[[114 147 122 112 131  86]
 [ 54  69 125 119  99  48]
 [124 140 120 111 131 100]
 [164 114 120  86  74 108]
 [114 147 123 112 131  86]
 [114 108 131  81  93 128]
 [ 81 110  71 112  94  72]
 [ 87 144  99 113 114  93]
 [100 132  95 112 112 111]] ⇒ 111

[[ 79 114 108 137  94  98  74 118]
 [ 68  91  88 117 108 104  36  96]
 [ 86 143  59 107  87  93  79 138]
 [ 68 102  99 133  40  72 102 100]
 [110 129 113  91  63  82 130 127]
 [120 148  86 117 108 103 127 148]
 [101 168  97  86 105  90  83 166]
 [103 132  72  92 132 109  69 127]
 [107  56 125  75 110 110 108  60]
 [ 94 151  98  85  72  81  87 146]] ⇒ 146

[[144 138 114  74 133 108  67 109  97 122 122  88 153  91  99  93]
 [130 121 118  86 154 110  38 124 100 122 102 101 128  78 102  78]
 [128 117 118  91 154 111  39 123 100 124 101 102 125  78 102  79]
 [144 137 114  75 133 109  67 109  97 122 121  89 152  91  99  93]
 [145 139 114  73 136 106  65 113  97 122 122  89 153  90  98  91]] ⇒ 91

[[131 139  62 116 104 123  96  95 130 134 121  63]
 [137 100  81 105 115  97  50 110  88  96  99  68]
 [ 45 131 145 140  93  87 125  95  81 134 133  98]
 [ 93 105 121 151  86  57 139 117  62 106  70  69]
 [ 68 184  69  94  96  93  77 124 113  90 159 102]
 [ 90 120  68 118 112 150  86  59  93 114 138 122]
 [134  97  75 121 131 108  85  66  72 151 117  84]] ⇒ 84

[[125 126 125 144 117 114 122 130 139 115 126 120 130]
 [115 134 131 140 129 125 114 118 120 124 119 127 125]
 [124 132 119 118 122 135 119 129 117 125 136 114 149]
 [121 123 127 126 116 132 144 126 115 116 148 118 120]
 [109 128 120 130 119 129 121 114 123 127 130 120 120]
 [124 161 119 131 122 140 113 126 121 120 113 113 114]
 [127 111 121 115 121 129 113 120 125 126 133 126 125]] ⇒ 125

[[ 45  72  26 117 128 160]
 [112  79 103  70  75 100]
 [118 101 112  91  81 112]
 [ 96 111 133 103  84  61]
 [ 90 127 145  83  83  46]
 [ 73 101  90  86 102 106]
 [ 89 113 109  89 109  79]] ⇒ 79

[[ 91 101  99 102 123  69  66 125 106  95  71  57 158 131 108  61]
 [104  91  82  83 101  43 150 125  29  74 105 106 109 114  94 119]
 [141  91 110  70  96  61 126 118  73  95  85 106  72 105  94  90]
 [110  71  99  83 146 140 114 125  95 121  71 126  72 157  38 100]
 [104 101  99 102 112  78  54 132  84  88  98  57 121  96  73  51]] ⇒ 51

[[102  98  95  87  92 100 102 105 102 100 115  92  93 104]
 [103 121 114 119 102 103  95  85 102 100 120 103 105  98]
 [ 85 103  74 123 100  90  81  79 110 100 112  99  90 108]
 [113 102 157 148 100 128  85  56  94 101 124 100  55  78]
 [ 98 151  58 130  99  93  98  59 110 103 107  99  32  84]] ⇒ 84
---
45; 163; 145; 60; 95 out 95
115; 155; 133; 93; 87; 38; 41 out 41
103; 73; 114; 136; 132; 170; 46 out 46
136; 131; 144; 163 out 163
51; 87; 22; 148; 126 out 126
112; 89; 34; 104; 100; 124; 101 out 101
37; 137; 40; 54; 32 out 32
44; 28; 88; 163; 133; 152 out 152
168; 168; 160; 180; 171; 152 out 152
---
60; 110; 124; 156
168; 114; 88; 110
146; 126; 102; 150
yields 102

101; 145; 90; 97; 84
140; 54; 165; 126; 96
89; 83; 96; 86; 115
yields 86

84; 110; 56; 150; 101; 107
107; 112; 44; 161; 102; 119
87; 110; 54; 159; 105; 109
yields 105

80; 100; 129; 130
115; 100; 100; 170
85; 101; 88; 91
yields 88

101; 136; 111; 159; 140; 147; 123
96; 133; 111; 142; 132; 136; 122
112; 114; 110; 125; 126; 121; 107
yields 121

104; 97; 134; 109; 142; 110
112; 82; 119; 145; 113; 130
127; 167; 127; 116; 168; 167
yields 168

131; 166; 161; 166; 131
104; 73; 83; 88; 97
116; 184; 165; 167; 144
yields 167

99; 95; 85; 110
178; 137; 116; 116
157; 103; 84; 93
yields 84

127; 110; 141; 184; 135; 20
108; 116; 65; 83; 79; 135
56; 151; 46; 88; 74; 64
yields 74

112; 102; 141; 146; 117
112; 102; 106; 166; 133
112; 102; 104; 128; 162
yields 128
---
131,98,66,74,164,127,139 ==> 131
75,164,64,93,77 ==> 75
58,65,28,119,47 ==> 58
130,110,102,177 ==> 130
48,93,76,152,101,108,36 ==> 48
174,99,98,96 ==> 174
132,65,54,166 ==> 132
---
array([105, 103,  81, 179, 130,  78]) ==> 105

array([ 55,  73, 123, 129, 107, 182, 104]) ==> 123

array([ 47,  76, 109,  94,  40]) ==> 76

array([[ 61, 174, 111, 132,  49],
       [ 34, 159, 157, 156, 108],
       [ 46,  83,  79,  72, 131]]) ==> 157

array([[ 72, 142,  62,  74, 118,  92, 125],
       [182, 131,  93, 123, 139,  94,  66]]) ==> 139

array([172,  74, 105,  36]) ==> 74

array([162, 111,  24,  90, 172]) ==> 111

array([ 32, 160,  94,  77,  50, 128]) ==> 94
---
Q: 19	119	88	52	184	140	72
A: 19, 72

Q: 103	42	148	38	128
A: 103, 128

Q:
121	182	146	103	60
140	88	114	123	102
A: 121, 102

Q:
87	84	80	99
116	101	125	36
A: 87, 36

Q: 125	170	52	84	88	65
A: 125, 65

Q:
58	106	41	120	107	106
182	72	153	109	21	96
A: 58, 96

Q:
107	61	113	91	112
101	183	87	112	98
A: 107, 98
---
[[105 104 110 102 109  96 109]
 [ 38  38  48  50  50 117  48]
 [ 71  75  90  73  93 116  92]] 50, 117

[169  75  55  41  78] 55, 169

[[130 114 135  59 114 137 119]
 [184 100 172  66 176 115  67]
 [143  21 167  52 176  42 101]] 66, 184

[ 82 106  93 138  30] 93, 138

[104  86 136  30 123] 136, 136

[[125 128 167 149  92]
 [ 96 153  47 175 101]
 [ 79  90  98 157  91]] 47, 175

[[101 114  22  74 111]
 [107 101  76  98 100]
 [ 46  99  89 127 108]] 76, 127
---
[[ 69  78  98  70 127  74  67  91  69 103 116 135]
 [ 86 129 119 106 119 110 118  80  84 138 107 131]
 [140 110 137 103  82 117 140 118 129 105  77  73]
 [139 102 121 124  94 110 127 124 136  96  72  43]
 [ 94  86  89 130 179  83  84  85  54 121  85  80]
 [ 94 119 126 102 108 101 113  89 103 126  99 116]]	131

[[124  74 143  51  95  97]
 [114  74 115 101  87 115]
 [144  94 152  19 100 127]
 [112  58 131  60 131  61]
 [ 64  65 111  50  61 121]
 [ 81 114 100  53 111 124]
 [122 100 146  98 103 106]
 [108 113  92  83 119  88]
 [102  71 122  80 112  76]]	115

[[115 137  91  89 115  61 120]
 [ 93 113  70  94 124  40 136]
 [118 149  54 119 113  58 106]
 [116 138  61  86 119  46 129]
 [132 136  50  79  93 103  93]
 [ 99 162 107 121 132  22 136]
 [ 81  64  91  81 106  85 131]
 [ 95 153 112 105 132  23 140]
 [ 86  69  35  76 113  60 140]
 [ 78  60  44 108 105  83 125]
 [120  90  20 128  86 117  81]
 [123 175 102 135 116  57  93]]	136

[[ 98 106 115  97  97  96  99 119  97 123 111 134 129  98 100  98]
 [ 96  98  98  98  98  99  98  99  96  97  96 100 100  96 142  97]
 [139  96  97 124 110 114 124  98 132  98  98  97  97 120  96 118]
 [157  96  96 163  98 158  96  97 160  99  96  98  98  96  96  97]
 [ 97  98  98 101  96  97  96 122  96 104 104 133 128  97 134  96]
 [ 96  97  97  98 135  98 144 105  97 103  98 103 107 143 125 150]
 [ 98  97  97  98  96  97  96 101  98  96  96 104 107  97 138  97]
 [102 155 154 104  98 105  99  99 106  97  97  99  97  98  99  99]
 [ 96  97  96  98 141  99 143  99  97  98 100  99  97 147  97 149]
 [ 98  97  98  96 114  96 119 104  97 107 101 103 106 113 104 120]]	97

[[ 93  83 146 129  60  36 110 142  73 151 161  96  95]
 [105 108 136  69 107  16 168 101  16 150  53  94 121]
 [ 58  72 143 115  99  63 130 134  57 151 149  90 103]
 [ 68  81 140 109 106  45 105  95  81 127 144  69 111]
 [ 68  98  92 106  90 104 132 145  99 143 112 105 111]]	121
---
123; 113; 132; 169; 83; 99; 107 ⇒ 169, 132

26; 62; 156; 113; 97; 184 ⇒ 184, 156

30; 100; 63; 57; 111 ⇒ 111, 100

16; 106; 98; 107; 87; 100; 103
70; 83; 120; 93; 160; 131; 171
⇒ 171, 160

102; 134; 66; 90
92; 166; 50; 57
⇒ 166, 134

134; 37; 99; 111; 51; 104 ⇒ 134, 111

134; 128; 109; 106; 76; 111; 17 ⇒ 134, 128

152; 127; 93; 114; 92; 136
99; 100; 100; 100; 101; 101
173; 150; 71; 62; 80; 109
⇒ 173, 152
